Below are the code and all the weights of a small trained network. Each question names an input and a class and asks about switching units off, where a switched-off unit gives its printed mean instead of its output.

import numpy as np


def w(rows, s, z=0):
    codes = np.array(rows[::2]) - 128.0
    scale = np.full(codes.shape[1], s)
    scale[-1] = z or s
    return codes * scale


def norm(h):
    return h / np.sqrt((h * h).mean(-1, keepdims=True) + 1e-5)


def f(y):
    return np.maximum(y, 0)


def log_softmax(a):
    a = a - a.max(-1, keepdims=True)
    return a - np.log(np.exp(a).sum(-1, keepdims=True))


def net(x, mask):
    res = np.array(x, float).reshape(1, 2) / 4 @ E
    u = 0
    for l in range(3):
        y = f(norm(res) @ A[l][:, :-1].T + A[l][:, -1])
        res = res + np.where(mask[u : u + 6], y, B[l][:, -1]) @ B[l][:, :-1]
        u += 6
    return log_softmax(norm(res)[-1] @ U[:, :-1].T + U[:, -1])


A, B = {}, {}
E = w([
[112,54,112,122,212],'x0',
[251,110,125,54,133],'x1',
],0.0022)
A[0] = w([
[145,84,118,79,67,143],'0.n1',
[167,112,166,74,185,14],'0.n2',
[66,201,83,140,3,199],'0.n3',
[170,94,63,107,100,2],'0.n4',
[57,92,91,195,178,214],'0.n5',
[155,129,113,174,142,165],'0.n6',
],0.0036,0.0015)
B[0] = w([
[43,168,119,163,123,171],'0.n1',
[43,104,94,14,222,167],'0.n2',
[158,175,157,74,104,252],'0.n3',
[143,70,79,151,139,145],'0.n4',
[107,95,251,241,155,239],'0.n5',
[136,107,170,80,93,145],'0.n6',
],0.0032)
A[1] = w([
[108,68,101,143,200,173],'1.n1',
[109,118,57,70,81,171],'1.n2',
[208,80,2,84,176,74],'1.n3',
[148,178,76,131,92,4],'1.n4',
[78,137,115,172,155,98],'1.n5',
[134,98,110,118,164,212],'1.n6',
],0.0053,0.0026)
B[1] = w([
[254,113,137,153,65,254],'1.n1',
[172,205,173,87,89,192],'1.n2',
[34,213,90,115,177,228],'1.n3',
[226,134,171,139,56,148],'1.n4',
[179,128,47,64,102,179],'1.n5',
[73,99,97,110,182,216],'1.n6',
],0.0052,0.0031)
A[2] = w([
[132,35,114,157,155,3],'2.n1',
[71,174,99,123,112,158],'2.n2',
[113,180,138,119,99,249],'2.n3',
[125,1,121,135,136,31],'2.n4',
[124,75,101,186,116,103],'2.n5',
[109,124,166,165,118,19],'2.n6',
],0.0073,0.00077)
B[2] = w([
[166,130,255,197,198,216],'2.n1',
[153,77,95,102,163,202],'2.n2',
[117,81,100,170,146,253],'2.n3',
[137,67,229,173,196,224],'2.n4',
[172,143,125,90,158,193],'2.n5',
[96,111,47,111,92,185],'2.n6',
],0.0058,0.0036)
U = w([
[34,80,17,236,64,133],'0',
[153,89,215,217,204,173],'1',
[128,202,8,40,231,147],'2',
[68,148,160,86,95,3],'3',
[230,222,123,129,2,162],'4',
],0.0096,0.0061)

Each question gives the input, the list of numbers given to net, and the class t.
The units are the neurons (one row each of A and B). Each row of codes is followed by its name. A weight is (code - 128) times the scale printed after its matrix; where a second scale follows, it is the last column's (A, B and U).
mask holds one flag per neuron, layer by layer. A switched-off neuron (its flag False) gives its mean, the last column of its row in B, instead of its output. The means were averaged over made-up inputs and are rounded, as every weight is.
A unit's drop is (log p(t) with every unit on - log p(t) with that unit switched off) / (log p(t) with every unit on - log p(t) with every unit switched off).
The circuit of an input: a set's keep is (log p(t) with only the set's units on - log p(t) with every unit switched off) / (log p(t) with every unit on - log p(t) with every unit switched off). Starting from the 12 units with the biggest drops (on a tie, the unit counted first), units are removed one at a time, each time the one whose removal leaves the highest keep (on an exact tie, the one counted first), for as long as the keep stays at least 0.8.
units of the circuit, in order: the units of the circuit, biggest drop first
top k neurons: the k neurons with the biggest drops, biggest first
k most important neurons of layer l: the k neurons of layer l with the biggest drops, biggest first
drop of u: that unit's drop, to one decimal
input [3,8], class 2: top neuron -> (1.n3)
input [0,-1], class 0: top 4 neurons -> (2.n6, 1.n1, 2.n1, 2.n4)
input [2,4], class 2: units of the circuit, in order -> (0.n5, 1.n3)
input [-7,-4], class 4: top 2 neurons -> (0.n3, 0.n5)
input [-8,-4], class 4: top 2 neurons -> (0.n5, 0.n3)
input [-3,4], class 4: 3 most important neurons of layer 0 -> (0.n1, 0.n5, 0.n2)
input [-4,-2], class 4: top 3 neurons -> (0.n5, 0.n3, 2.n4)
input [-3,0], class 4: top 2 neurons -> (0.n5, 2.n4)
input [3,2], class 2: top 2 neurons -> (0.n5, 1.n3)
input [-1,1], class 4: top 4 neurons -> (0.n5, 2.n4, 2.n1, 1.n3)
input [-4,5], class 4: 2 most important neurons of layer 1 -> (1.n6, 1.n4)
input [-5,-2], class 4: top 3 neurons -> (0.n5, 0.n3, 2.n4)
input [7,6], class 2: drop of 1.n3 -> 1.5
input [5,8], class 2: drop of 1.n3 -> 0.6
input [-6,-2], class 4: drop of 0.n5 -> 0.7
input [-2,-8], class 0: drop of 1.n2 -> 0.0
input [-7,-7], class 0: top neuron -> (1.n1)
